Below are the code and all the weights of a small trained network. Each question names an input and a class and asks about switching units off, where a switched-off unit gives its printed mean instead of its output.

import numpy as np


def w(rows, s, z=0):
    codes = np.array(rows[::2]) - 128.0
    scale = np.full(codes.shape[1], s)
    scale[-1] = z or s
    return codes * scale


def f(y):
    return np.maximum(y, 0)


def log_softmax(a):
    a = a - a.max(-1, keepdims=True)
    return a - np.log(np.exp(a).sum(-1, keepdims=True))


def net(x, mask):
    res = np.array(x, float).reshape(1, 8) / 4 @ E
    y = f(res @ A[0][:, :-1].T + A[0][:, -1])
    res = res + np.where(mask, y, B[0][:, -1]) @ B[0][:, :-1]
    return log_softmax(res[-1] @ U[:, :-1].T + U[:, -1])


A, B = {}, {}
E = w([
[176,179,53,85,72,255,187],'x0',
[198,95,197,177,154,235,140],'x1',
[145,212,160,199,60,114,209],'x2',
[101,60,77,92,135,124,209],'x3',
[74,215,190,135,182,107,203],'x4',
[99,98,123,49,50,100,118],'x5',
[22,161,190,156,179,174,63],'x6',
[123,80,180,104,34,208,106],'x7',
],0.005)
A[0] = w([
[129,19,141,99,77,167,151,203],'neuron 1',
[141,178,140,66,100,123,60,251],'neuron 2',
[150,98,118,133,179,56,156,205],'neuron 3',
[51,103,132,132,198,122,99,198],'neuron 4',
[107,155,86,123,87,149,137,218],'neuron 5',
[57,97,142,135,197,123,100,185],'neuron 6',
[161,144,136,128,109,157,140,235],'neuron 7',
[158,84,145,104,99,163,129,180],'neuron 8',
[122,45,3,42,107,89,134,149],'neuron 9',
[163,106,111,101,150,110,113,160],'neuron 10',
[158,99,94,147,143,145,102,109],'neuron 11',
[166,135,106,147,164,162,174,147],'neuron 12',
[201,88,166,168,132,189,102,118],'neuron 13',
[128,107,130,113,136,152,164,112],'neuron 14',
[145,99,156,187,94,87,157,213],'neuron 15',
[82,98,159,128,111,155,123,123],'neuron 16',
[174,175,120,101,200,104,149,126],'neuron 17',
[180,96,162,162,135,177,105,125],'neuron 18',
[201,111,108,112,130,57,167,132],'neuron 19',
[117,135,99,105,125,113,132,91],'neuron 20',
],0.012,0.0027)
B[0] = w([
[58,63,52,63,135,142,123,215],'neuron 1',
[108,53,129,162,134,219,180,195],'neuron 2',
[93,143,172,177,188,101,149,202],'neuron 3',
[126,171,252,182,155,150,138,222],'neuron 4',
[125,65,163,159,129,188,105,176],'neuron 5',
[117,148,228,158,183,154,175,220],'neuron 6',
[123,57,129,141,134,177,121,181],'neuron 7',
[107,96,81,105,93,175,128,188],'neuron 8',
[250,180,72,231,19,109,121,255],'neuron 9',
[116,159,150,160,102,177,140,169],'neuron 10',
[159,156,160,145,78,134,144,168],'neuron 11',
[95,61,100,162,89,193,114,175],'neuron 12',
[192,133,99,192,49,151,122,210],'neuron 13',
[94,90,149,149,130,129,113,149],'neuron 14',
[69,92,120,189,186,145,130,184],'neuron 15',
[105,103,129,154,167,140,145,168],'neuron 16',
[105,68,165,88,121,200,123,179],'neuron 17',
[174,153,107,186,77,144,131,194],'neuron 18',
[94,177,197,155,183,83,109,196],'neuron 19',
[162,120,122,162,128,121,120,149],'neuron 20',
],0.014,0.0088)
U = w([
[95,204,84,2,147,80,120,9],'0',
[101,216,49,98,138,20,116,2],'1',
[27,51,54,86,102,183,140,218],'2',
[243,185,61,179,26,132,126,113],'3',
[24,195,229,139,239,106,168,239],'4',
],0.0057,0.0018)

Each question gives the input, the list of numbers given to net, and the class t.
The units are the neurons (one row each of A and B). Each row of codes is followed by its name. A weight is (code - 128) times the scale printed after its matrix; where a second scale follows, it is the last column's (A, B and U).
mask holds one flag per neuron, in row order. A switched-off neuron (its flag False) gives its mean, the last column of its row in B, instead of its output. The means were averaged over made-up inputs and are rounded, as every weight is.
A unit's drop is (log p(t) with every unit on - log p(t) with that unit switched off) / (log p(t) with every unit on - log p(t) with every unit switched off).
The circuit of an input: a set's keep is (log p(t) with only the set's units on - log p(t) with every unit switched off) / (log p(t) with every unit on - log p(t) with every unit switched off). Starting from the 12 units with the biggest drops (on a tie, the unit counted first), units are removed one at a time, each time the one whose removal leaves the highest keep (on an exact tie, the one counted first), for as long as the keep stays at least 0.8.
units of the circuit, in order: the units of the circuit, biggest drop first
top k neurons: the k neurons with the biggest drops, biggest first
drop of u: that unit's drop, to one decimal
input [7,-7,2,7,2,3,8,-8], class 3: top 2 neurons : (neuron 9; neuron 19)
input [0,0,8,6,-5,-3,7,-2], class 4: top neuron : (neuron 9)
input [6,-8,4,0,4,-5,3,0], class 2: units of the circuit, in order : (neuron 9; neuron 4; neuron 6)
input [1,0,-3,-7,-3,-2,5,-1], class 4: top 3 neurons : (neuron 9; neuron 6; neuron 4)
input [6,-1,8,6,2,0,-2,-8], class 4: top 2 neurons : (neuron 19; neuron 1)
input [1,7,4,8,5,-4,-4,-6], class 4: top 3 neurons : (neuron 19; neuron 3; neuron 1)
input [-1,-4,3,-8,-1,-5,-6,3], class 2: top 3 neurons : (neuron 9; neuron 4; neuron 6)
input [-8,4,-7,7,-2,3,-3,-1], class 4: top 2 neurons : (neuron 3; neuron 6)
input [1,1,2,-7,1,-3,-7,-6], class 4: top 2 neurons : (neuron 9; neuron 19)
input [-1,-8,3,-8,2,-6,-4,1], class 4: top 2 neurons : (neuron 9; neuron 1)
input [4,3,4,-5,-6,6,7,0], class 2: top 2 neurons : (neuron 9; neuron 2)
input [-1,2,8,-4,-2,3,-5,7], class 2: drop of neuron 9 : 0.2
input [1,7,1,0,-2,8,-2,2], class 2: drop of neuron 1 : 0.7
input [4,-1,-8,5,-8,6,4,-1], class 3: drop of neuron 17 : 0.0
input [-5,-3,7,4,-5,-8,-8,2], class 4: units of the circuit, in order : (neuron 19)
